Below are the code and all the weights of a small trained network. Each question names an input and a class and asks about switching units off, where a switched-off unit gives its printed mean instead of its output.

import numpy as np


def w(rows, s, z=0):
    codes = np.array(rows[::2]) - 128.0
    scale = np.full(codes.shape[1], s)
    scale[-1] = z or s
    return codes * scale


def norm(h):
    return h / np.sqrt((h * h).mean(-1, keepdims=True) + 1e-5)


def f(y):
    return y / 2 * (1 + np.tanh(0.7978845608 * (y + 0.044715 * y**3)))


def log_softmax(a):
    a = a - a.max(-1, keepdims=True)
    return a - np.log(np.exp(a).sum(-1, keepdims=True))


def net(x, mask):
    res = np.array(x, float).reshape(1, 6) / 4 @ E
    u = 0
    for l in range(4):
        y = f(norm(res) @ A[l][:, :-1].T + A[l][:, -1])
        res = res + np.where(mask[u : u + 6], y, B[l][:, -1]) @ B[l][:, :-1]
        u += 6
    return log_softmax(norm(res)[-1] @ U[:, :-1].T + U[:, -1])


A, B = {}, {}
E = w([
[112,106,136],'x0',
[120,115,134],'x1',
[151,159,115],'x2',
[131,132,128],'x3',
[157,4,80],'x4',
[23,148,61],'x5',
],0.0047)
A[0] = w([
[45,220,246,5],'0.n0',
[210,104,234,116],'0.n1',
[77,136,169,155],'0.n2',
[144,114,178,94],'0.n3',
[48,159,88,131],'0.n4',
[174,144,205,142],'0.n5',
],0.012,0.0026)
B[0] = w([
[130,112,3,251],'0.n0',
[101,107,198,254],'0.n1',
[216,173,114,159],'0.n2',
[46,114,100,146],'0.n3',
[80,109,230,211],'0.n4',
[114,76,180,201],'0.n5',
],0.0076,0.0059)
A[1] = w([
[159,193,255,24],'1.n0',
[175,177,29,226],'1.n1',
[174,233,76,118],'1.n2',
[26,157,140,203],'1.n3',
[28,33,98,132],'1.n4',
[225,195,208,254],'1.n5',
],0.0096,0.0018)
B[1] = w([
[180,62,104,162],'1.n0',
[171,38,110,187],'1.n1',
[78,136,135,161],'1.n2',
[111,103,255,198],'1.n3',
[138,96,129,253],'1.n4',
[119,77,155,146],'1.n5',
],0.011,0.0063)
A[2] = w([
[129,143,177,55],'2.n0',
[200,161,200,8],'2.n1',
[19,23,27,186],'2.n2',
[167,156,2,57],'2.n3',
[70,51,118,60],'2.n4',
[17,208,229,135],'2.n5',
],0.0093,0.0014)
B[2] = w([
[126,96,127,136],'2.n0',
[115,27,12,130],'2.n1',
[139,154,80,254],'2.n2',
[30,253,248,145],'2.n3',
[213,192,3,214],'2.n4',
[178,152,78,191],'2.n5',
],0.0036,0.0067)
A[3] = w([
[152,169,252,58],'3.n0',
[134,85,147,99],'3.n1',
[137,57,131,129],'3.n2',
[101,118,148,137],'3.n3',
[79,149,120,2],'3.n4',
[173,127,130,125],'3.n5',
],0.017,0.0011)
B[3] = w([
[218,195,154,208],'3.n0',
[2,213,90,201],'3.n1',
[140,243,64,254],'3.n2',
[90,37,182,151],'3.n3',
[125,113,70,126],'3.n4',
[83,108,187,140],'3.n5',
],0.0058,0.009)
U = w([
[173,135,3,9],'0',
[151,92,224,247],'1',
],0.011,0.00011)

Each question gives the input, the list of numbers given to net, and the class t.
The units are the neurons (one row each of A and B). Each row of codes is followed by its name. A weight is (code - 128) times the scale printed after its matrix; where a second scale follows, it is the last column's (A, B and U).
mask holds one flag per neuron, layer by layer. A switched-off neuron (its flag False) gives its mean, the last column of its row in B, instead of its output. The means were averaged over made-up inputs and are rounded, as every weight is.
A unit's drop is (log p(t) with every unit on - log p(t) with that unit switched off) / (log p(t) with every unit on - log p(t) with every unit switched off).
The circuit of an input: a set's keep is (log p(t) with only the set's units on - log p(t) with every unit switched off) / (log p(t) with every unit on - log p(t) with every unit switched off). Starting from the 12 units with the biggest drops (on a tie, the unit counted first), units are removed one at a time, each time the one whose removal leaves the highest keep (on an exact tie, the one counted first), for as long as the keep stays at least 0.8.
units of the circuit, in order: the units of the circuit, biggest drop first
unit that matters most: the unit with the biggest drop
top k neurons: the k neurons with the biggest drops, biggest first
top k neurons in layer l: the k neurons of layer l with the biggest drops, biggest first
drop of u: that unit's drop, to one decimal
input [-2,-1,-4,-1,-8,-8], class 0: units of the circuit, in order : [0.n0]
input [-4,-8,2,-3,-4,7], class 1: top 2 neurons : [0.n4; 1.n3]
input [1,4,7,5,-8,-6], class 0: top 3 neurons : [0.n0; 0.n4; 1.n3]
input [4,0,-6,-4,3,-2], class 0: top 2 neurons : [0.n4; 1.n3]
input [5,7,3,8,8,-7], class 0: top 3 neurons : [1.n3; 0.n4; 3.n2]
input [8,6,-8,5,1,1], class 0: top 4 neurons : [0.n1; 0.n2; 0.n4; 3.n2]
input [6,7,-8,2,8,-8], class 0: top 4 neurons : [1.n3; 0.n4; 3.n2; 3.n1]
input [7,3,8,8,5,8], class 1: units of the circuit, in order : [0.n0; 1.n3]
input [-3,2,-6,-5,4,7], class 1: top 2 neurons : [0.n0; 1.n3]
input [5,6,7,5,5,6], class 1: top 3 neurons in layer 0 : [0.n0; 0.n4; 0.n2]
input [-1,5,7,2,-3,5], class 1: top 3 neurons : [0.n4; 1.n3; 3.n2]
input [1,-4,-6,-6,3,5], class 1: top 2 neurons : [0.n0; 1.n3]
input [2,-5,0,1,-6,-6], class 0: drop of 1.n0 : 0.2
input [6,-2,2,-1,-2,8], class 1: unit that matters most : 0.n4
input [2,5,8,5,-3,6], class 1: drop of 0.n4 : 2.2
